[ 280   85  297  -24  205   93  344 -301   41 -106  -71  -51 -443  -72
 -185   31  432  -62 -175  -23   54   81 -297  -12 -174  -42  737  302
  180  466  213 -379   81  -14] | 3
[-265  127  -87  -93   35   93  -88  249  -38 -162   37  155   95 -201
 -113  -90 -183  220 -180  411  137  -88  238  376  106   30 -100  136
   53 -145   13 -175  153 -151] | 3
[ 311   73  315   63   61   78  157 -136  -92  -39 -194  -89 -209  -31
 -281  186  386 -655  324   63  145  199 -562 -231  198 -130  417  147
 -108 -132   49 -196  -62  254] | 1
[  52   52  107   63  -44   79  112  -10   80 -161   49 -116 -141 -293
 -291  -92  167  185  -34   59 -210 -203 -380  110 -286  129  227  217
  314 -119  241 -143 -100  -92] | 0
[-177 -218  348  139 -211   94  423 -505  -87   36  188  262 -269  196
  -72   89  739 -240 -318  127    2   13  -61 -348   11 -157  357   83
  187  -88 -295  -74   28 -390] | 5
[ 524  324  -21 -482  -31 -382 -178 -188  127  187  175   39  264  220
   30  -35 -316  397  284 -320   37   67   97    1  394 -310 -127   88
   56   28  288   56  113  191] | 3
[ 617  346  -76  231  308  237  428  184   83 -235  113  136 -262 -207
 -365  160   64  426 -266  205  195  289  323  482  164  447  -10  700
   31  -87   87 -280  379 -541] | 1
[  87  308  -24   -8 -126 -378 -119   67   24   87   28 -256  346  127
   28  -21 -229 -254  295  233  119   65  428  172  601  173   -5  155
 -513  -42 -261  170   87  -51] | 2
[ -18  295   33 -235   36  101   87   87   66   30  116  124   97  231
  -93  125   57  -25   97  128  122  -40  202   60  285  323 -534  544
  -81 -132 -145  -45  201   -5] | 0
[-400  -14  -30 -166 -147  217  248  112  117 -126 -142 -250 -157 -142
 -188 -128  242   67 -294  145  -74 -247 -219  -18 -173  120 -301 -163
   33 -107  324 -253  119   30] | 1
[ 296 -162   35   86  100  137   99  130  -12  208   75  382  -79 -151
 -240   75  -50  -99  -61  164  -24  331   69  -16  540 -174  669   65
   78  288 -135 -202  108 -157] | 4
[  55  -98   96 -157  -51  214  164  -35   94   61    1  -77  -81  -61
 -199   36  149  165  -89   87    5  -84 -335 -180 -107    0   95   49
   60   34  390 -106  -46  -45] | 2
[ 512  298 -167   -5  -60  157 -315  -74 -127  205   98  -16  507 -130
 -133  148 -175  650   34  -85  134  152  354  130  139  -25  -33  567
 -443 -227   36  -63  184 -357] | 7
[-265  189 -111   18   24  -74 -225   66 -447  -74 -105  245 -131 -144
 -169  294 -155 -329  183   88  215  -72 -110  166  208 -408  728  396
 -787  -74 -146 -100   43 -191] | 6
[ 172 -132   80  -48  -69 -208  128 -159   24   55  -25   24 -265 -100
 -278   43  216   -8  -12   13 -181 -102 -249  -72 -149  -78  297 -113
  -34   64  114  -37 -153   49] | 2
[-419 -144  226  233   22  416  109  221  107 -244   26   34 -300  -99
 -170 -456   26   -2 -239  314   66 -176 -174   18 -141 -223  182 -178
  493  -38  239 -331  215  -27] | 6
[ 219   41  471 -236 -266 -145  464  -98  161  -39 -102 -140  -27  220
 -186 -226  434 -128 -101  170  -89  161  124   82  466  268  284  250
  340  224  -73 -243  261  194] | 8
[-189   88   70 -211 -256  301  125 -102   29   55   -6   -4   26 -143
 -185  127   63  140 -302   58  -98 -235 -222  -76 -239   -6 -217  -16
   23 -145  361 -127  -14 -135] | 0
[ -12   36  131 -116 -114  359   44 -228   12   80 -167 -146 -133 -276
 -287 -156  198   85 -133  118 -165  -90 -137  218 -167   58 -104 -181
  -24 -107  484 -321  -85  -22] | 7
[ 195 -165  -41  -44   40 -235 -140  -73    4  295  262   60  160  329
  379  134  168  279  311  -49   28  115   69 -452  137  137   98  309
  412   69 -307  297 -126 -142] | 2
[-129  -88 -152 -224  -33 -237 -229  129  -63  153   29 -131 -118  -18
  391 -315  -31  175 -266  -88  101  173  261   27  199  -83 -125  166
   70   66  115 -155  270  117] | 2
[ -33  103   -7 -247   -2  -62 -270  207   20   68  215  138  268  -22
   34   82 -227  627  102  298  -11 -198  185  139 -148  145 -300  343
  227 -162  198  152  -54  -81] | 6
[ -54  512   79 -444  -86  -14 -140  -39 -103   79  372  248  198   69
 -139  264 -207  436  -12  362  383  223  486  308  628  234 -248  803
  -46 -126  203 -278  495   -2] | 6
[  74  -98  166   29 -181  213  235 -128   62   27 -221 -357  -27 -123
 -174    1  310  487 -298  -30  -78 -326 -382  -79 -385  -33   32 -258
    5   33  318  -36 -106 -212] | 5
[-183  -83  182 -198 -172  306  144 -123  -41 -119 -153   37  101 -213
 -199   38  272   61 -155   15 -120 -261 -400  -26 -263  -46 -113 -187
   31 -153   50  -66 -167   20] | 8
[-318  -18   51  -27  -38  141  -74  -55 -217  -10 -118  -79  182   22
 -133   -4 -155 -484  158  137  161 -292 -146  -39 -152   20  -78   19
 -438 -263 -247    1 -106  -27] | 3
[-136 -188   45 -266   16  216  -71  -48 -101  181   84  130    1  251
  305  172  348  242  156 -219   47   31 -293 -517 -142   -8  -42  163
  466   22 -286 -145  -98   75] | 1
[ 141  145   71  -73  108    5   34  -28 -255   35  246  522    2   86
 -189   94  199  261  272  246   39  176  319  117  304  -45  135  366
  304 -303 -322  -41  223 -169] | 0
[ 462  100  -44 -114   38 -291  104 -126   81  229  299  298 -179  -95
  -57   61  -88  484 -344  -37   46  246  176  176  415 -122  432  255
   84  485   93   70  412 -118] | 2
[  62   86 -120   29 -179  239  103  -60   62   95   53  -84  -90 -283
  -91   45  161  132 -180  -25  -50   40 -109  136  -51  161  -27  161
 -143  -12  241  -85   87 -220] | 4
[  -8   99  -19  -96 -202  455  -68  -78   40   21   -7  244  387 -338
 -198   85   -5  229  -35   68  -80 -239 -245  104 -235   21  -93  -91
  214 -125  137    0 -291 -189] | 5
[-126 -103  -35  115  -90  260  165  -49  117 -140 -235  -94  -88 -175
 -255 -148  273  214 -259  269  -57 -338 -206  134 -282  107  -27  -67
 -142  -64  165  -31  -47 -256] | 7
[ -54  -98  293  -50    5  363  153  110  -33  -55 -112  180  274   69
   68  278  305  180  -94   29  113 -134 -373 -309 -172  205  -16  335
   -6   59 -442    7 -139   19] | 3
[ 180  -79  132   23  274 -409  -13 -125 -103 -274  -56  639 -532  -89
  -80  157  -35 -186   19   14   44   -5 -604  -65 -257 -258  667  261
  245   56 -212 -179  -52  378] | 7
[ -50 -135  227 -261  -91  261   64 -249   19  194 -138 -174   -1  -44
 -105   44  132  256  -58  123   -4 -214  -72 -136 -181   -9  -94 -192
  -63  153  464 -161 -103  -93] | 2
[ -86 -137   63 -276  -12  173  -85 -209  -36  153   92  322  106  101
   58  252  344  387    1   75   74 -135 -120 -309  -60  100 -174   80
  373  110 -132   93 -207  -11] | 2
[  79 -119  182 -220 -198   80  253 -357   72   31 -116 -253 -329 -111
 -179  -31  447  140 -328   42 -124 -178 -447 -164 -241    3   36  -60
  -13    3  453  -61  -28   -4] | 0
[ 131   96    5   72   77   45   83 -285   75  116  -27 -174 -271 -147
 -301 -123 -272  386 -143  676  359  -19  216  241 -274  130  151   77
  101  -61  899 -518  335 -285] | 6
[ 208 -105  -83   36   72   38   32 -138 -256  221   58  141 -574  183
  186  204  315  495  180  154  -57  135 -137 -320   31  309  256  349
  240 -117 -227  102  217 -205] | 5
[ -24  -89  397 -131  123  616   68 -174 -143 -307  -97  116  -14   92
   51  270  407   21 -149 -100  115  169   54  -49  124  -91 -370  248
  220 -214 -289 -242   53 -258] | 2
[   6 -182  210 -123  244  383  -90 -196  -62  240   16  229  -37  241
   38   99  350  275  215  -50   44  -19 -168 -411   73 -134   96   32
  340  242 -134 -112  -86   45] | 8
[ -45   65 -126  -81 -196  377  262   11   90 -158 -233   23 -175 -275
 -272 -126  216  375 -428   80 -293 -182 -170   56 -134   69  -53 -266
  200 -110  384  -89   65 -181] | 8
[ 135  213   24  121   12 -160   27  119  237  -43   85   -7  177 -157
 -431 -389 -124 -275   67  411   53 -169  515  405   69  180 -268   98
 -118   50  267   48  174  131] | 7
[  79 -223  234 -155   75  -24  171 -135   85   70   88   23 -369  301
  100  -13  380  571 -118   92  179 -135 -366 -488 -222 -117  146  169
  530  183  262  -11  208   82] | 4
[-151   -2  184 -315   71  201  -89 -129 -166  185  -33  -39  -25  150
   35   48  154  352  261   41   31 -137 -219 -347 -248   93  135  296
   92  -93  245 -372 -140   74] | 1
[-138    8  -32  -11 -302  415   11  -87   86  -16  -73 -178  115 -468
 -311 -130  106  -13 -330  274 -170 -115  -51  238 -133  107  -89 -221
   42 -114  434  -86  -99 -176] | 0
[ -52  -31 -136   56 -106  131  193  226   86 -173 -136   65  -86 -240
 -118  131  238  428 -269   82 -139 -188 -197   57  -77  329 -199  186
  210 -142   43  -41  -44 -234] | 5
[-278 -138   57  -65 -278  251   -7 -164 -129 -159 -218 -195   29 -196
 -192   48  206  141 -318   23  -20 -250 -272   22 -274  -78   10 -137
 -236 -224  213  -65 -173 -143] | 4
[-120  139   58 -140   45   49  -10  171   79  205  101 -160   26  194
  -17   31 -150  435 -101  192  -81 -256  282  148   83  103 -560  157
  -54 -137  272   79  120 -314] | 5
[  92   55   81 -420   85  102 -184 -217  -44   44   86   84  113  169
  206  113  305  247  269 -199  -13  -62 -195 -294 -133  -76 -249  295
  254  -47 -108  115  -37  134] | 2
[  -2  -83   59    2 -101    0   32  152   84 -163 -237 -130  -59 -346
 -143  -75  -34  196 -101  261 -167 -171 -171  197 -160  106  180 -140
  -19   76  200  -87  -50   59] | 5
[  36 -152  -43   18 -247  237  228   21   -9  -18  -95 -192 -182 -365
 -193 -111  152  147 -292  148 -196  -81 -288   14 -292  168  191 -103
  171 -140  302 -106    6 -203] | 5
[ 154  407   13 -304  252  415 -184 -356 -233  567   74 -517 -144   78
   59   -2 -140  223  156 -288  -33   85  298   85  270  -10 -469  100
 -301  -85  716 -191  172 -330] | 0
[ 291   71  292 -349  199  350 -391 -303 -275  275  -96 -138   24  -12
 -121 -243 -196  556  172   48  272   17  -30  183  171 -144  189  342
  -81   92  459 -272  253  106] | 2
[-171   45 -121   19   24  282 -194  199   82 -107  -33  410  210 -100
   71  170   66  181  114   19 -103  -44  -92 -104  148 -101  -33  176
  480   64 -243  -16   92  -34] | 7
[ -52 -184   58  -23   24   20  -46  -63  -76   78  193  456  106  171
  186  308  259  328  176  150 -157  -24  -88 -365  -72   16   93   49
  494  -69 -365  369 -180 -119] | 7
[-285   44  -20  -67 -229  111 -164 -191   15  320    0 -421  110   52
  270 -478 -401   14 -282  318  166   -5  172  111 -347  175   40  152
  -23 -193  683 -324  142 -165] | 1
[ 307   67   45  303  376  362  183  -25 -132   14   64   31 -603 -302
 -325  247   10  199 -289  263  187   43    9  295   12  111  408  614
   37  247   -2 -335  478 -659] | 0
[-276  382   34 -299 -317 -416 -198   41   73  -91  415  366 -537  -32
  135  150 -506  141 -294  134  -22   66  -33  165  271  181 -152  355
  528  -56  210 -201  403  382] | 4
[  56   31  317 -149  107  -41 -118   -3  -91  -47  307  233 -106   52
  420  268 -211  179  -27 -202  277   74 -389 -361 -267   30 -157  633
  110 -132  -73 -106  109  237] | 1
[-368  231   55   46 -158  368  282  295 -100 -277 -107 -215 -199 -220
   61 -366  458  308 -583  -56  -85  133  179  388  100  104 -292   93
  207 -396  218 -409  275 -197] | 5
[-132  -82   16  203 -227    4  203  292   86 -314 -196   14  423  -32
 -192   16  -22 -362  -30  438   54  -89  180   81   82  110  125  -70
 -168 -170 -339  166  -72 -205] | 2
[-229   35  131  120    1  -79  167  -76  -85   47  114 -460 -406  -30
   36 -287  202 -360 -163  215   53  164  -90  324 -106   11  509  295
 -273  -44   21 -291  288 -158] | 4
[   5  289   31 -625 -546 -214   98 -250 -277  -71  -88 -140  -53   43
  -85   14  -65  245 -499  -48  115   29  120  265   65  228 -311  239
 -279 -460  108 -246  273  105] | 1
[-209  266   13 -114   -7 -243  -25   27  178   59  434  315 -223  -59
   32  -89 -300   81 -204  305   -6  172  343  545  221  130 -265  330
  156   24  129 -176  470  114] | 0
[-242  112  173  -74  281  273  113   -9   41  -83 -173   14 -489  -81
 -211   72  -45 -424 -251    0   80   -8 -354   51  -54  -86  -60  303
  -80  147  381 -534  393  263] | 1
[-149 -114   64  -52 -231   35  181   33  -56 -106 -317 -236 -111  -97
 -145  -64  167  318 -300  109  -66 -317 -274 -101  -99   87  124 -130
 -236  -86  185  -36  -35  -92] | 1
[-170  -10   76    2  -76  343   66   26  105 -156 -132  -13   37 -212
 -135   36  116   60  -94  104 -150 -135 -166   47   -6   62  100 -163
  191  132    1 -137  -74  -96] | 1
[-279  -64  -19  -38 -224  268  186   18   11 -276 -199  183  -35 -495
 -284  132  230  -78 -381  318  -24 -281 -356   74 -117  137  -39 -137
   44  -93   65  -65 -124  -96] | 5
